Below is a small trained network, with its code and all its weights. Each question gives an input and a target symbol and asks what happens when units are switched off, that is, made to give their printed mean instead of their output.

import numpy as np


def w(rows, s, z=0):
    codes = np.array(rows[::2]) - 128.0
    scale = np.full(codes.shape[1], s)
    scale[-1] = z or s
    return codes * scale


def norm(h):
    return h / np.sqrt((h * h).mean(-1, keepdims=True) + 1e-5)


def softmax(a):
    e = np.exp(a - a.max(-1, keepdims=True))
    return e / e.sum(-1, keepdims=True)


def log_softmax(a):
    a = a - a.max(-1, keepdims=True)
    return a - np.log(np.exp(a).sum(-1, keepdims=True))


def net(x, mask):
    ids = ['ΓΘΣαεηξφ'.index(c) for c in x.split()]
    T = len(ids)
    res = E[ids] + P[:T]
    u = 0
    for l in range(2):
        r = norm(res)
        for j in range(3):
            rows = slice(2 * j, 2 * j + 2)
            q, k, v = (r @ M[l][rows].T for M in (Q, K, V))
            z = softmax(np.where(np.tri(T) > 0, q @ k.T / 2**0.5, -1e9)) @ v
            o = O[l][rows]
            res = res + np.where(mask[u + j], z, o[:, -1]) @ o[:, :-1]
        u += 3
    return log_softmax(norm(res)[-1] @ U[:, :-1].T + U[:, -1])


Q, K, V, O = {}, {}, {}, {}
E = w([
[97,209,173,186],'Γ',
[113,170,194,43],'Θ',
[112,54,178,201],'Σ',
[82,172,127,125],'α',
[184,127,160,105],'ε',
[129,150,149,127],'η',
[84,115,251,72],'ξ',
[71,177,31,147],'φ',
],0.021)
P = w([
[111,57,106,132],'0',
[158,119,153,114],'1',
[152,143,167,94],'2',
[154,163,157,95],'3',
[169,175,164,76],'4',
[168,179,190,79],'5',
[187,208,169,80],'6',
[181,224,192,57],'7',
[127,254,208,41],'8',
],0.007)
Q[0] = w([
[125,131,129,77],'L0H0',
[6,185,198,176],'L0H0',
[150,83,95,70],'L0H1',
[113,185,168,130],'L0H1',
[170,136,187,178],'L0H2',
[150,141,164,162],'L0H2',
],0.016)
K[0] = w([
[118,129,159,45],'L0H0',
[3,94,151,166],'L0H0',
[178,79,133,110],'L0H1',
[81,119,145,85],'L0H1',
[132,127,186,120],'L0H2',
[162,209,146,159],'L0H2',
],0.016)
V[0] = w([
[111,234,56,57],'L0H0',
[82,106,4,169],'L0H0',
[204,34,130,166],'L0H1',
[81,129,86,138],'L0H1',
[126,2,131,149],'L0H2',
[26,32,153,153],'L0H2',
],0.0081)
O[0] = w([
[191,129,151,190,2],'L0H0',
[106,100,180,88,78],'L0H0',
[147,175,145,254,50],'L0H1',
[72,64,147,125,127],'L0H1',
[172,20,118,156,82],'L0H2',
[167,91,50,102,134],'L0H2',
],0.0099,0.0087)
Q[1] = w([
[87,132,101,107],'L1H0',
[46,113,139,153],'L1H0',
[130,64,161,169],'L1H1',
[142,251,96,110],'L1H1',
[156,53,101,183],'L1H2',
[82,169,111,152],'L1H2',
],0.014)
K[1] = w([
[191,148,44,120],'L1H0',
[136,73,70,43],'L1H0',
[96,8,187,113],'L1H1',
[194,184,60,206],'L1H1',
[35,201,149,165],'L1H2',
[143,68,200,187],'L1H2',
],0.012)
V[1] = w([
[160,132,203,127],'L1H0',
[188,173,36,83],'L1H0',
[135,177,101,113],'L1H1',
[83,87,138,164],'L1H1',
[112,109,7,149],'L1H2',
[138,69,198,133],'L1H2',
],0.014)
O[1] = w([
[17,2,211,46,47],'L1H0',
[225,172,25,108,117],'L1H0',
[251,176,153,117,160],'L1H1',
[118,123,82,66,128],'L1H1',
[107,211,98,170,198],'L1H2',
[155,124,232,103,253],'L1H2',
],0.01,0.0035)
U = w([
[195,85,154,58,95],'Γ',
[134,120,56,1,67],'Θ',
[30,237,173,195,99],'Σ',
[149,58,213,90,64],'α',
[95,65,117,181,254],'ε',
[135,185,12,206,147],'η',
[219,95,185,213,161],'ξ',
[132,140,159,157,53],'φ',
],0.0089,0.0079)

Each question gives the input, a string of symbols that net reads in full, and the target symbol t.
The units are the heads (2 rows each of Q, K, V and O). Each row of codes is followed by its name. A weight is (code - 128) times the scale printed after its matrix; where a second scale follows, it is the last column's (O and U).
mask holds one flag per head, layer by layer. A switched-off head (its flag False) gives its mean, the last column of its rows in O, instead of its output. The means were averaged over made-up inputs and are rounded, as every weight is.
A unit's drop is (log p(t) with every unit on - log p(t) with that unit switched off) / (log p(t) with every unit on - log p(t) with every unit switched off).
The circuit of an input: a set's keep is (log p(t) with only the set's units on - log p(t) with every unit switched off) / (log p(t) with every unit on - log p(t) with every unit switched off). Starting from all 6 units, units are removed one at a time, each time the one whose removal leaves the highest keep (on an exact tie, the one counted first), for as long as the keep stays at least 0.8.
units of the circuit, in order: the units of the circuit, biggest drop first
most important unit: the unit with the biggest drop
heads that matter: for each layer, one digit per head in row order, 1 if its drop is at least 0.15 and else 0, layers parted by /
drop of u: that unit's drop, to one decimal
input η ε Σ Σ Θ ξ, target η: most important unit => L0H0
input η Σ η η Σ Σ, target η: heads that matter => 000 / 100
input η ε Γ, target η: units of the circuit, in order => L1H0, L0H0
input Γ φ Γ, target η: heads that matter => 000 / 101
input Σ Σ η, target Σ: units of the circuit, in order => L0H2, L0H1
input Σ Γ φ Σ, target Σ: heads that matter => 101 / 101
input η Γ ε Σ α ξ η Σ η, target η: heads that matter => 101 / 101
input Σ Γ Θ Σ, target Σ: heads that matter => 101 / 001
input Σ α α Θ Σ, target Θ: heads that matter => 011 / 100
input η Γ ε φ φ Σ Γ ε, target η: units of the circuit, in order => L1H2, L0H0
input η Σ ξ Σ Σ φ Γ α, target η: heads that matter => 101 / 100
input η Θ η α Γ η ε Σ ε, target η: drop of L0H1 => 0.3
input η η Σ α η, target η: drop of L0H0 => 0.1
input η ε ε α, target η: drop of L0H2 => 0.2
input η Σ Σ ξ, target η: most important unit => L0H2
input η ε Θ ε Σ, target η: drop of L0H0 => 0.2
